Below are the code and all the weights of a small trained network. Each question names an input and a target symbol and asks about switching units off, where a switched-off unit gives its printed mean instead of its output.

import numpy as np


def w(rows, s, z=0):
    codes = np.array(rows[::2]) - 128.0
    scale = np.full(codes.shape[1], s)
    scale[-1] = z or s
    return codes * scale


def norm(h):
    return h / np.sqrt((h * h).mean(-1, keepdims=True) + 1e-5)


def softmax(a):
    e = np.exp(a - a.max(-1, keepdims=True))
    return e / e.sum(-1, keepdims=True)


def log_softmax(a):
    a = a - a.max(-1, keepdims=True)
    return a - np.log(np.exp(a).sum(-1, keepdims=True))


def net(x, mask):
    ids = ['βεζηψω'.index(c) for c in x.split()]
    T = len(ids)
    res = E[ids] + P[:T]
    u = 0
    for l in range(2):
        r = norm(res)
        for j in range(3):
            rows = slice(2 * j, 2 * j + 2)
            q, k, v = (r @ M[l][rows].T for M in (Q, K, V))
            z = softmax(np.where(np.tri(T) > 0, q @ k.T / 2**0.5, -1e9)) @ v
            o = O[l][rows]
            res = res + np.where(mask[u + j], z, o[:, -1]) @ o[:, :-1]
        u += 3
    return log_softmax(norm(res)[-1] @ U[:, :-1].T + U[:, -1])


Q, K, V, O = {}, {}, {}, {}
E = w([
[103,167,124,138,192,141],'β',
[167,137,164,138,183,160],'ε',
[165,94,72,75,131,131],'ζ',
[136,144,100,189,143,121],'η',
[99,158,197,254,204,28],'ψ',
[137,170,169,108,81,123],'ω',
],0.0058)
P = w([
[126,71,251,123,207,11],'0',
[119,74,220,99,200,64],'1',
[115,89,194,111,190,78],'2',
[128,104,161,114,190,98],'3',
[136,123,146,124,185,119],'4',
[141,139,128,130,175,133],'5',
[158,159,114,135,159,146],'6',
[168,180,107,142,145,158],'7',
[171,197,85,154,130,174],'8',
[175,216,68,159,120,198],'9',
[195,227,52,172,116,201],'10',
[197,242,31,172,109,213],'11',
],0.0021)
Q[0] = w([
[55,97,139,102,103,43],'L0H1',
[149,174,128,137,110,196],'L0H1',
[60,64,119,118,109,39],'L0H2',
[202,222,74,150,148,189],'L0H2',
[161,71,128,58,20,128],'L0H3',
[157,88,131,74,2,131],'L0H3',
],0.0056)
K[0] = w([
[65,186,171,166,132,199],'L0H1',
[142,102,97,107,201,129],'L0H1',
[75,115,186,170,163,117],'L0H2',
[190,187,58,98,85,254],'L0H2',
[55,193,233,220,119,142],'L0H3',
[67,190,233,242,119,115],'L0H3',
],0.0052)
V[0] = w([
[84,154,252,185,162,183],'L0H1',
[79,215,227,242,143,173],'L0H1',
[181,209,79,104,53,136],'L0H2',
[127,197,209,166,73,108],'L0H2',
[101,127,139,101,146,149],'L0H3',
[75,168,230,219,130,249],'L0H3',
],0.0031)
O[0] = w([
[212,86,229,124,79,165,250],'L0H1',
[149,34,255,98,40,199,236],'L0H1',
[107,43,141,95,152,64,141],'L0H2',
[133,73,203,104,92,212,230],'L0H2',
[113,123,141,133,150,138,137],'L0H3',
[84,212,143,206,207,65,129],'L0H3',
],0.0033,0.0021)
Q[1] = w([
[187,163,97,68,144,148],'L1H1',
[202,177,119,97,117,182],'L1H1',
[157,97,171,150,99,147],'L1H2',
[108,182,64,152,152,91],'L1H2',
[254,116,57,95,186,226],'L1H3',
[194,155,157,78,87,157],'L1H3',
],0.011)
K[1] = w([
[182,86,40,88,204,133],'L1H1',
[248,93,11,25,144,116],'L1H1',
[149,222,174,159,84,158],'L1H2',
[130,79,2,82,174,85],'L1H2',
[194,251,111,166,60,190],'L1H3',
[203,138,59,75,114,175],'L1H3',
],0.0081)
V[1] = w([
[95,104,92,91,184,191],'L1H1',
[121,225,162,118,88,135],'L1H1',
[126,152,176,153,101,33],'L1H2',
[121,254,132,117,57,171],'L1H2',
[95,96,113,183,71,61],'L1H3',
[120,175,149,114,92,107],'L1H3',
],0.006)
O[1] = w([
[182,131,252,210,170,109,123],'L1H1',
[165,135,59,40,112,197,120],'L1H1',
[141,200,39,249,118,84,189],'L1H2',
[105,126,243,172,218,36,183],'L1H2',
[216,197,253,160,188,149,1],'L1H3',
[83,195,143,168,98,58,154],'L1H3',
],0.0038,0.0033)
U = w([
[36,159,121,106,181,200,106],'β',
[244,91,176,126,181,206,34],'ε',
[123,58,78,63,156,82,157],'ζ',
[153,108,55,210,73,166,2],'η',
[116,183,153,181,172,19,232],'ψ',
[111,143,177,68,49,131,166],'ω',
],0.011,0.0027)

Each question gives the input, a string of symbols that net reads in full, and the target symbol t.
The units are the heads (2 rows each of Q, K, V and O). Each row of codes is followed by its name. A weight is (code - 128) times the scale printed after its matrix; where a second scale follows, it is the last column's (O and U).
mask holds one flag per head, layer by layer. A switched-off head (its flag False) gives its mean, the last column of its rows in O, instead of its output. The means were averaged over made-up inputs and are rounded, as every weight is.
A unit's drop is (log p(t) with every unit on - log p(t) with that unit switched off) / (log p(t) with every unit on - log p(t) with every unit switched off).
The circuit of an input: a set's keep is (log p(t) with only the set's units on - log p(t) with every unit switched off) / (log p(t) with every unit on - log p(t) with every unit switched off). Starting from all 6 units, units are removed one at a time, each time the one whose removal leaves the highest keep (on an exact tie, the one counted first), for as long as the keep stays at least 0.8.
units of the circuit, in order: the units of the circuit, biggest drop first
unit that matters most: the unit with the biggest drop
heads that matter: for each layer, one digit per head in row order, 1 if its drop is at least 0.15 and else 0, layers parted by /
drop of u: that unit's drop, to one decimal
input ω ζ ε ε, target ζ: units of the circuit, in order	[L1H3, L0H3, L0H1]
input η ω ω ε β ω ω β η ζ ψ ε, target η: units of the circuit, in order	[L1H3, L0H1]
input ω β ψ ζ, target η: heads that matter	010 / 011
input β ψ η ε ω β ζ ω β η, target ψ: units of the circuit, in order	[L1H1]
input β η ζ, target ε: units of the circuit, in order	[L1H3, L1H1, L0H2]
input ω β ε β ζ β ω η β β β ψ, target η: units of the circuit, in order	[L0H3, L1H1]
input η ω ω ω β η ζ β, target ε: heads that matter	111 / 110
input ω ζ η ω ψ β ω β η β, target ε: heads that matter	101 / 111
input η ζ ψ, target η: heads that matter	001 / 110
input β η ω β β ω ψ β ω ζ, target ψ: heads that matter	011 / 100
input η β ζ, target ε: heads that matter	111 / 111
input ω β η, target η: heads that matter	000 / 100
input η ε ζ β, target ζ: heads that matter	111 / 011
input η ω ω β ω ε ζ ε ε ω ω η, target ψ: heads that matter	001 / 101
input ω ε ψ ζ ω ω ω ω ω β, target ψ: unit that matters most	L0H3
input ω ω ω ζ ω η ε ω ω ω, target ψ: heads that matter	000 / 000
input ψ η η β ε η ψ ζ ω ω β β, target ψ: heads that matter	011 / 101
input ε ω ε ω ε ω ω ζ, target ψ: heads that matter	000 / 100
input ω β ω ζ ω ω ω β η η, target ε: heads that matter	101 / 111
input ω η η ω η ω ζ β ω ω β ε, target ψ: drop of L1H3	0.1
input ω ω β ψ ω β β ζ β ε, target ζ: drop of L0H3	0.3
input ε ω η, target η: drop of L1H1	0.7
